Moves between units:
Z174 tu Z364
Z174 pu Z388
Z174 te Z827
Z174 ri Z951
Z174 vi Z794
Z382 tu Z565
Z382 pu Z634
Z382 ni Z840
Z382 te Z289
Z382 ri Z898
Z382 vi Z629
Z945 tu Z566
Z945 pu Z128
Z945 ni Z699
Z945 te Z543
Z945 ri Z629
Z945 vi Z898
Z264 tu Z738
Z264 pu Z917
Z264 ni Z657
Z264 te Z436
Z264 ri Z21
Z264 vi Z835
Z364 tu Z174
Z364 pu Z604
Z364 ni Z593
Z364 te Z477
Z364 ri Z659
Z364 vi Z508
Z157 tu Z501
Z157 pu Z528
Z157 ni Z668
Z157 te Z229
Z157 ri Z508
Z157 vi Z659
Z128 tu Z523
Z128 pu Z945
Z128 ni Z951
Z128 te Z828
Z128 vi Z681
Z399 tu Z634
Z399 pu Z565
Z399 ni Z508
Z399 te Z717
Z399 ri Z668
Z399 vi Z593
Z590 tu Z669
Z590 pu Z451
Z590 ni Z477
Z590 te Z593
Z590 ri Z498
Z590 vi Z717
Z742 tu Z657
Z742 pu Z113
Z742 ni Z738
Z742 te Z295
Z742 ri Z205
Z742 vi Z803
Z841 tu Z403
Z841 pu Z827
Z841 ni Z503
Z841 te Z388
Z841 ri Z803
Z841 vi Z205
Z168 tu Z851
Z168 pu Z205
Z168 ni Z462
Z168 te Z794
Z168 ri Z113
Z168 vi Z827
Z503 tu Z451
Z503 pu Z669
Z503 ni Z841
Z503 te Z629
Z503 ri Z543
Z503 vi Z289
Z451 tu Z503
Z451 pu Z590
Z451 ni Z403
Z451 te Z344
Z451 ri Z835
Z451 vi Z21
Z681 tu Z668
Z681 pu Z898
Z681 ni Z501
Z681 te Z753
Z681 ri Z634
Z681 vi Z128
Z528 tu Z295
Z528 pu Z157
Z528 ni Z436
Z528 te Z657
Z528 ri Z572
Z528 vi Z692
Z604 tu Z388
Z604 pu Z364
Z604 ni Z344
Z604 te Z403
Z604 ri Z692
Z604 vi Z572
Z659 tu Z951
Z659 pu Z692
Z659 ni Z523
Z659 te Z544
Z659 ri Z364
Z659 vi Z157
Z828 tu Z498
Z828 pu Z543
Z828 ni Z762
Z828 te Z128
Z828 ri Z669
Z828 vi Z753
Z113 tu Z229
Z113 pu Z742
Z113 ni Z753
Z113 te Z501
Z113 ri Z168
Z113 vi Z762
Z436 tu Z898
Z436 pu Z668
Z436 ni Z528
Z436 te Z264
Z436 ri Z565
Z436 vi Z566
Z572 tu Z840
Z572 pu Z508
Z572 ni Z565
Z572 te Z219
Z572 ri Z528
Z572 vi Z604
Z668 tu Z681
Z668 pu Z436
Z668 ni Z157
Z668 te Z917
Z668 ri Z399
Z668 vi Z523
Z219 tu Z205
Z219 pu Z851
Z219 ni Z21
Z219 te Z572
Z219 ri Z657
Z219 vi Z403
Z699 tu Z692
Z699 pu Z951
Z699 ni Z945
Z699 te Z803
Z699 ri Z388
Z699 vi Z295
Z840 tu Z572
Z840 pu Z794
Z840 ni Z382
Z840 te Z205
Z840 ri Z295
Z840 vi Z388
Z692 tu Z699
Z692 pu Z659
Z692 ni Z566
Z692 te Z539
Z692 ri Z604
Z692 vi Z528
Z951 tu Z659
Z951 pu Z699
Z951 ni Z128
Z951 te Z762
Z951 ri Z174
Z951 vi Z501
Z851 tu Z168
Z851 pu Z219
Z851 ni Z717
Z851 te Z508
Z851 ri Z229
Z851 vi Z477
Z462 tu Z717
Z462 pu Z289
Z462 ni Z168
Z462 te Z634
Z462 ri Z753
Z462 vi Z669
Z388 tu Z604
Z388 pu Z174
Z388 ni Z629
Z388 te Z841
Z388 ri Z699
Z388 vi Z840
Z898 tu Z436
Z898 pu Z681
Z898 ni Z295
Z898 te Z738
Z898 ri Z382
Z898 vi Z945
Z498 tu Z828
Z498 pu Z835
Z498 ni Z544
Z498 te Z523
Z498 ri Z590
Z498 vi Z917
Z205 tu Z219
Z205 pu Z168
Z205 ni Z289
Z205 te Z840
Z205 ri Z742
Z205 vi Z841
Z344 tu Z629
Z344 pu Z593
Z344 ni Z604
Z344 te Z451
Z344 ri Z566
Z344 vi Z565
Z544 tu Z762
Z544 pu Z539
Z544 ni Z498
Z544 te Z659
Z544 ri Z477
Z544 vi Z229
Z566 tu Z945
Z566 pu Z523
Z566 ni Z692
Z566 te Z835
Z566 ri Z344
Z566 vi Z436
Z835 tu Z543
Z835 pu Z498
Z835 ni Z539
Z835 te Z566
Z835 ri Z451
Z835 vi Z264
Z501 tu Z157
Z501 pu Z295
Z501 ni Z681
Z501 te Z113
Z501 ri Z794
Z501 vi Z951
Z657 tu Z742
Z657 pu Z229
Z657 ni Z264
Z657 te Z528
Z657 ri Z219
Z657 vi Z539
Z508 tu Z794
Z508 pu Z572
Z508 ni Z399
Z508 te Z851
Z508 ri Z157
Z508 vi Z364
Z917 tu Z753
Z917 pu Z264
Z917 ni Z229
Z917 te Z668
Z917 ri Z717
Z917 vi Z498
Z539 tu Z803
Z539 pu Z544
Z539 ni Z835
Z539 te Z692
Z539 ri Z403
Z539 vi Z657
Z477 tu Z827
Z477 pu Z403
Z477 ni Z590
Z477 te Z364
Z477 ri Z544
Z477 vi Z851
Z762 tu Z544
Z762 pu Z803
Z762 ni Z828
Z762 te Z951
Z762 ri Z827
Z762 vi Z113
Z738 tu Z264
Z738 pu Z753
Z738 ni Z742
Z738 te Z898
Z738 ri Z289
Z738 vi Z543
Z803 tu Z539
Z803 pu Z762
Z803 ni Z543
Z803 te Z699
Z803 ri Z841
Z803 vi Z742
Z543 tu Z835
Z543 pu Z828
Z543 ni Z803
Z543 te Z945
Z543 ri Z503
Z543 vi Z738
Z717 tu Z462
Z717 pu Z21
Z717 ni Z851
Z717 te Z399
Z717 ri Z917
Z717 vi Z590
Z295 tu Z528
Z295 pu Z501
Z295 ni Z898
Z295 te Z742
Z295 ri Z840
Z295 vi Z699
Z827 tu Z477
Z827 pu Z841
Z827 ni Z669
Z827 te Z174
Z827 ri Z762
Z827 vi Z168
Z403 tu Z841
Z403 pu Z477
Z403 ni Z451
Z403 te Z604
Z403 ri Z539
Z403 vi Z219
Z669 tu Z590
Z669 pu Z503
Z669 ni Z827
Z669 ri Z828
Z669 vi Z462
Z565 tu Z382
Z565 pu Z399
Z565 ni Z572
Z565 te Z21
Z565 ri Z436
Z565 vi Z344
Z229 tu Z113
Z229 pu Z657
Z229 ni Z917
Z229 te Z157
Z229 ri Z851
Z229 vi Z544
Z289 tu Z21
Z289 pu Z462
Z289 ni Z205
Z289 te Z382
Z289 ri Z738
Z289 vi Z503
Z753 tu Z917
Z753 pu Z738
Z753 ni Z113
Z753 te Z681
Z753 ri Z462
Z753 vi Z828
Z794 tu Z508
Z794 pu Z840
Z794 ni Z634
Z794 te Z168
Z794 ri Z501
Z794 vi Z174
Z21 tu Z289
Z21 pu Z717
Z21 ni Z219
Z21 te Z565
Z21 ri Z264
Z21 vi Z451
Z634 tu Z399
Z634 pu Z382
Z634 ni Z794
Z634 te Z462
Z634 ri Z681
Z629 tu Z344
Z629 ni Z388
Z629 te Z503
Z629 ri Z945
Z629 vi Z382
Z523 tu Z128
Z523 pu Z566
Z523 ni Z659
Z523 te Z498
Z523 ri Z593
Z523 vi Z668
Z593 pu Z344
Z593 ni Z364
Z593 te Z590
Z593 ri Z523
Z593 vi Z399

The rows follow the links: the fewer symbols apart two units are, the more alike their rows tend to be.

Each row is also shifted at random along 7 hidden directions that mean nothing.

Some units, each with a row of numbers:
Z205: -38,20,-80,77,46,-107,36,206,172,118,18,-55,-164,119,211,-160,264,-273,-81,-496,104,-109,28,-18,100,121,332,273,-269,387,-288,0,-140,216,-303,-134,109,-164,151,-787,66,137,-614,-231,190,86,28,-129,1,43,-82,82,258,-170,244,611,10,55,-316,207,-288,65,179,-3,-3,-104
Z699: 146,164,44,-89,-35,54,230,494,-139,195,28,92,290,202,202,174,113,-32,519,-110,-46,-287,-210,18,-62,42,-186,94,544,83,-105,-120,244,83,-412,4,-14,-124,-537,112,-86,273,-37,241,-176,-349,-357,266,-185,-207,-61,-149,469,233,320,-31,204,-231,-167,194,115,255,-794,-382,160,169
Z951: -66,131,-11,33,22,-13,62,-113,-458,4,353,-455,228,-546,-137,-689,468,335,-143,-142,213,400,313,745,-162,155,-27,-79,-164,37,-106,26,-8,30,-24,12,-315,-49,572,-260,-31,-168,-444,-54,-336,26,-120,-414,315,193,-226,-26,-44,112,282,-30,-236,615,-259,-161,-7,194,528,114,-151,185
Z851: -125,-5,-64,236,31,-89,17,-382,-87,103,447,-141,250,-466,-26,-409,-15,605,-48,66,314,378,-24,731,-171,-61,-43,-202,-386,-379,47,310,-327,51,19,277,155,360,491,-49,310,-295,39,-120,-543,-163,-14,-290,45,-114,-232,208,-7,93,240,30,-400,656,-315,-357,4,20,418,273,-121,-312
Z113: 52,-98,204,54,-82,58,-27,-72,97,-247,138,-85,-372,-300,-453,-105,-305,283,-681,77,171,514,168,141,254,29,597,156,-560,62,22,107,-38,-85,526,-46,130,-120,53,-131,-94,-603,-107,146,294,448,270,-98,59,165,75,127,55,-399,-478,384,-204,335,464,-414,112,-460,853,283,-280,-11
Z498: 28,-367,15,13,114,-69,-163,-21,646,509,-329,-453,-166,-42,-46,-71,196,566,1168,-91,58,660,219,663,-351,-430,270,145,-145,-421,96,616,-218,5,-177,237,-133,334,669,265,-88,-346,-287,52,-789,249,20,-233,232,-24,-415,-219,498,164,-207,-121,368,118,-106,481,-276,331,539,394,137,-39
Z572: -25,256,-125,127,-275,-146,162,-527,-86,259,715,93,138,-55,-244,-109,-109,563,-66,-118,8,289,-530,-12,-474,150,-259,55,-539,-527,204,397,-8,390,175,195,226,615,-9,41,174,-119,385,-3,-124,28,163,168,156,-336,-153,52,-46,180,196,-288,-394,124,-85,-458,338,-266,-156,186,147,-179
Z794: -163,128,-150,186,-65,229,218,63,-266,167,-206,-77,195,188,306,250,337,-185,286,352,173,-180,171,342,-297,-505,-491,-33,621,-142,92,-138,38,-319,-186,197,65,306,-44,99,422,197,104,-95,-214,-28,-524,68,-205,8,240,132,339,459,573,-249,-169,-155,-109,-276,-53,182,-420,-373,122,-92
Z528: 120,37,-47,218,2,97,46,35,-32,-31,-300,-121,-122,-37,-530,-31,-124,-3,-318,222,186,144,-235,469,50,-444,6,-44,195,123,-108,161,-186,-305,-57,-58,71,-119,217,77,-4,-79,-31,89,59,512,-281,100,91,24,248,-159,474,-652,79,262,-151,426,277,-100,-62,-220,540,207,-278,-111
Z828: 76,-185,79,-125,-160,24,-40,-381,262,54,554,-52,33,-138,-96,-60,-28,685,480,8,-49,671,255,-40,-342,439,157,84,-431,-568,167,344,56,271,461,245,112,397,164,165,-298,-509,173,120,-497,-28,404,-105,377,-76,-456,37,-284,526,-494,-429,228,124,45,79,130,195,298,229,273,-38
Z264: -168,-106,118,41,73,217,-158,-445,576,157,446,-3,-402,317,-110,-293,252,127,257,-163,-115,240,137,-623,-202,81,101,310,-521,-98,-46,326,440,771,411,252,-78,321,480,-552,-155,-27,-79,-25,-117,233,495,-81,622,489,-134,-31,-509,195,117,-6,-220,-255,-107,439,-586,264,637,377,310,-151
Z477: -47,-154,-4,63,96,-271,-57,323,182,372,-249,-11,-282,-69,166,3,130,64,307,-282,19,66,-220,192,98,-178,287,136,-179,-323,-61,99,-158,44,-391,-33,-48,54,36,-194,169,128,-314,-35,-191,-63,42,-198,-139,-133,-154,-26,517,-48,146,185,85,-87,-284,-5,4,-91,-109,0,-45,-132
Z669: -76,-138,24,-52,5,-157,18,125,255,79,-37,18,-301,-79,306,198,-112,148,332,-180,-197,37,150,-555,-69,109,361,236,-416,-343,-6,15,36,333,-44,-65,131,-32,-60,47,-154,-160,48,-110,121,-119,337,-22,-32,-150,-253,98,55,223,-337,65,339,-315,-99,45,6,-80,-187,-139,298,-25
Z523: 208,-239,148,-142,-53,-7,-133,28,107,-524,-492,-40,138,-209,-278,-23,-248,-59,-84,117,-175,-90,183,-6,335,-11,109,-85,318,352,231,-105,-151,-401,103,-41,-287,-217,60,543,-273,83,102,103,180,85,71,-11,-135,9,-55,-273,-285,-351,-697,-106,276,4,513,156,208,-118,281,3,-381,197
Z945: 254,-40,40,-172,-141,-46,163,-357,-109,-528,207,-253,277,-449,-547,-242,-171,574,-33,456,2,497,132,516,-214,418,-143,-470,-97,-128,124,260,-229,-42,416,156,45,110,291,556,-480,-381,291,61,-221,142,285,154,25,-322,-127,-294,-331,225,-821,-437,49,653,469,-139,271,65,461,174,-221,239
Z168: -181,-162,-129,90,110,68,46,661,383,721,-680,-184,-428,228,339,294,230,-47,497,-379,133,96,66,148,-110,-460,383,370,21,-204,-193,181,-153,-52,-481,-229,69,-258,-120,-386,287,40,-490,-46,-48,-34,-333,-71,-127,0,-53,236,1082,-193,107,534,239,-224,-231,263,-125,-187,-273,43,169,-55
Z659: 69,81,129,38,10,-81,12,80,-228,283,-75,-31,52,62,-125,200,22,148,395,26,-57,147,-68,16,-146,-557,-88,97,241,-268,122,46,146,12,-140,151,-178,327,-176,256,24,-56,195,177,-199,67,-292,126,-95,107,147,-18,443,32,287,-278,73,-223,16,-127,52,-193,-304,-43,4,35
Z364: -21,293,-30,257,11,-182,-36,-488,-718,24,158,-193,146,-375,-379,-201,146,-160,-748,569,14,-63,26,506,-58,-409,-246,-140,67,-214,97,-380,-84,-350,217,180,-177,257,382,78,383,67,91,-220,-25,80,-363,-146,-252,409,442,-47,-115,36,713,-267,-572,239,-135,-817,104,-277,341,21,-307,-144
Z827: 88,-53,29,-42,80,-65,68,272,11,42,78,195,29,-34,415,44,56,-100,183,-80,90,27,29,-89,-96,244,38,69,-106,-156,-104,-243,-53,-29,-76,-77,59,50,-217,-53,71,74,-166,-103,-151,-264,-14,-68,-143,-196,-119,-105,-48,284,-99,-162,246,-63,-130,132,39,-60,-214,-160,98,-9
Z835: 109,-17,52,-65,151,-120,-107,102,-264,-130,-285,40,71,-47,-217,255,-284,-321,-202,45,-173,-219,-143,-4,324,101,76,-59,212,288,-224,-201,-75,-116,-104,-201,-137,-254,-233,123,-137,147,261,69,113,-55,-59,58,-125,158,387,-105,-87,-294,14,144,191,-127,31,193,-201,-94,-144,-23,-189,170
Z629: 25,252,-188,-170,-175,-236,-26,156,-572,-83,234,-19,216,-267,191,-203,-15,-329,-403,-409,-292,-464,-278,-70,127,372,-241,-59,-242,176,-184,-251,118,149,-322,-170,-23,-405,-86,-245,52,346,-179,-70,463,-338,80,3,-100,12,109,200,-139,-136,389,367,-225,13,-354,-199,323,-40,-463,-156,-67,293
Z501: 70,-146,-66,66,-80,146,80,208,442,158,-390,-499,-103,-146,-325,-300,226,503,473,-84,473,609,227,1045,-327,-210,213,-61,48,-125,155,492,-390,-121,-97,60,42,26,452,195,-14,-491,-544,89,-407,328,-192,-56,223,-217,-485,-114,703,-205,-483,261,189,779,200,1,87,148,652,292,-122,114

From each start, follow one symbol. Which unit do you reach?
Answer with the unit's name.
-91,59,-86,-17,-163,-112,87,-78,-63,146,438,16,51,-138,287,-54,-123,211,66,-322,-61,0,-186,-223,-117,532,-51,-4,-527,-120,-225,287,81,505,-207,-31,321,-202,-190,-280,-100,-39,-68,-16,78,-186,174,-40,134,-291,-209,255,-89,129,142,294,4,178,-454,-3,72,106,-347,90,168,-45
tu
Z21
-35,21,150,22,59,-19,33,-21,-259,448,278,-416,141,-310,-33,-367,521,277,220,-26,143,440,262,756,-139,-164,74,243,-183,-269,-175,29,24,119,33,5,-139,142,498,-292,110,-72,-266,-66,-591,-36,-318,-198,239,423,48,10,206,282,715,-12,-111,385,-308,-94,-218,181,418,129,83,-115
ni
Z828
265,-114,38,-151,-150,-127,-157,131,582,-135,-504,-263,-238,-79,-521,-144,28,30,157,-8,-166,170,18,307,84,-129,280,-85,-153,205,129,321,-273,-148,-97,-145,-239,-270,523,299,-248,-109,-330,-17,25,435,282,13,75,-5,-76,-400,205,-459,-704,154,265,212,331,340,-68,102,644,297,-213,158
te
Z835
-79,-79,-105,-69,-137,-75,-11,-98,49,-363,-227,330,76,-24,140,-40,-333,-163,-211,-197,-96,-447,-239,-503,203,303,74,-197,-55,254,215,-111,122,-81,-32,-75,-113,-161,-299,51,27,140,-136,-14,532,-177,202,42,-149,-224,-205,267,-410,-348,-359,248,-133,-153,92,42,404,-283,-325,38,-187,64
tu
Z634
93,-74,-47,16,78,145,-87,200,355,479,167,-124,-253,286,60,17,185,62,328,-286,16,193,-28,136,-91,55,71,303,-162,208,-241,260,274,376,-200,-32,228,-48,-76,-490,-34,-4,-297,187,-231,-43,-109,-50,310,127,-205,49,508,-26,233,335,99,-73,-273,350,-363,285,33,-100,277,-76
tu
Z657
-83,-242,-41,-98,-67,313,55,167,362,-185,-385,38,280,321,179,295,147,195,732,172,67,-86,226,-86,-232,42,-235,-13,664,-36,179,34,115,-151,42,312,61,120,-220,467,-236,-29,293,116,-332,-138,-90,6,136,-325,-396,65,-44,447,-548,-388,473,-183,314,266,205,381,-343,-222,423,92
pu
Z898
113,43,-40,-27,264,-93,-116,122,230,187,56,312,-467,145,101,206,-91,-320,-143,-347,-19,-91,-236,-665,164,-45,285,145,-262,-134,-75,-106,84,216,-84,-242,7,-28,-241,-292,6,288,-40,-92,223,90,160,86,-89,-46,-53,-215,88,-20,-93,15,166,-500,-43,242,-171,-191,-128,-64,116,-113
te
Z604
-120,-161,60,-40,-59,-49,-109,-56,139,-135,105,198,-54,56,253,-104,-286,94,-281,-512,-106,-334,-102,-514,137,275,216,-78,-423,57,-106,-80,20,323,-152,24,-12,-197,-62,-273,35,105,-36,-66,270,-150,211,-146,7,-19,-211,326,-284,-342,146,302,-152,-167,-153,82,-26,-172,-67,70,-112,-51
te
Z399
-56,-107,73,96,76,-43,119,-261,-143,37,-143,-316,-301,-38,-504,411,-298,95,-471,478,69,267,245,89,81,-297,206,64,-207,-159,-316,267,-126,99,288,-44,206,-47,-5,100,49,-340,456,168,361,468,-36,189,-87,289,454,28,330,-210,-81,275,-123,174,244,-281,-146,-164,431,179,-10,46
tu
Z264
-63,189,185,206,-20,-96,-55,-81,-356,194,555,104,309,37,-93,207,-256,30,-263,-42,-51,-110,-521,15,113,0,-99,191,-150,-190,-423,22,223,220,47,248,194,278,-279,-63,162,-56,500,270,87,-52,-275,243,29,80,387,111,201,-8,961,15,-478,-115,-273,-336,-43,-107,-272,-60,4,-306
vi
Z539
-17,-195,30,-63,4,337,40,0,694,-308,-353,242,-145,648,-50,10,-39,-260,468,-126,-82,-112,82,-608,9,34,46,-13,322,355,266,165,222,-37,41,113,-199,-16,-3,126,-132,112,-35,33,138,171,206,130,231,-89,-186,-132,-205,-39,-477,-110,305,-304,335,698,-226,284,-94,31,167,77
vi
Z566
119,17,-70,46,30,-215,-16,-56,29,199,144,290,-458,82,-112,129,-68,-214,-324,-192,-125,-5,-202,-475,-21,-64,125,97,-345,-46,269,-180,7,219,-6,-141,-183,-14,98,-190,206,231,-116,-125,385,157,249,172,-86,122,182,-203,-52,-219,-106,60,-103,-323,35,-148,129,-383,124,72,37,74
te
Z403
-175,55,-359,-29,-222,72,51,-148,-26,-240,165,-119,395,7,276,-458,410,-16,144,-14,67,-180,212,192,-227,381,-440,-353,265,300,113,120,-111,5,-87,-3,15,48,334,-109,-183,45,-116,-213,-243,-247,197,-155,129,-265,-277,-5,-492,450,-140,-114,-143,407,-114,162,-20,515,-59,-126,118,35
ni
Z840
147,26,80,-96,33,-112,-53,164,-12,126,-69,-101,62,-166,-175,-355,57,137,180,-162,41,283,-283,479,-10,155,165,12,-245,-47,-255,299,-146,123,-269,-188,-133,28,223,-16,13,-6,-347,95,-394,2,-87,-32,230,12,-45,-143,220,-91,142,216,-17,344,-217,359,-155,47,286,95,-129,-42
ni
Z835
-215,-83,-74,151,19,72,-99,-245,241,133,-79,-204,-236,63,136,38,134,141,37,149,25,260,392,-133,-213,-174,198,33,-179,-223,161,191,-111,76,117,86,209,155,276,-147,48,-156,64,-100,-7,88,147,-141,6,192,11,154,-41,237,43,67,15,-3,-56,-48,-133,97,341,85,198,-144
te
Z634
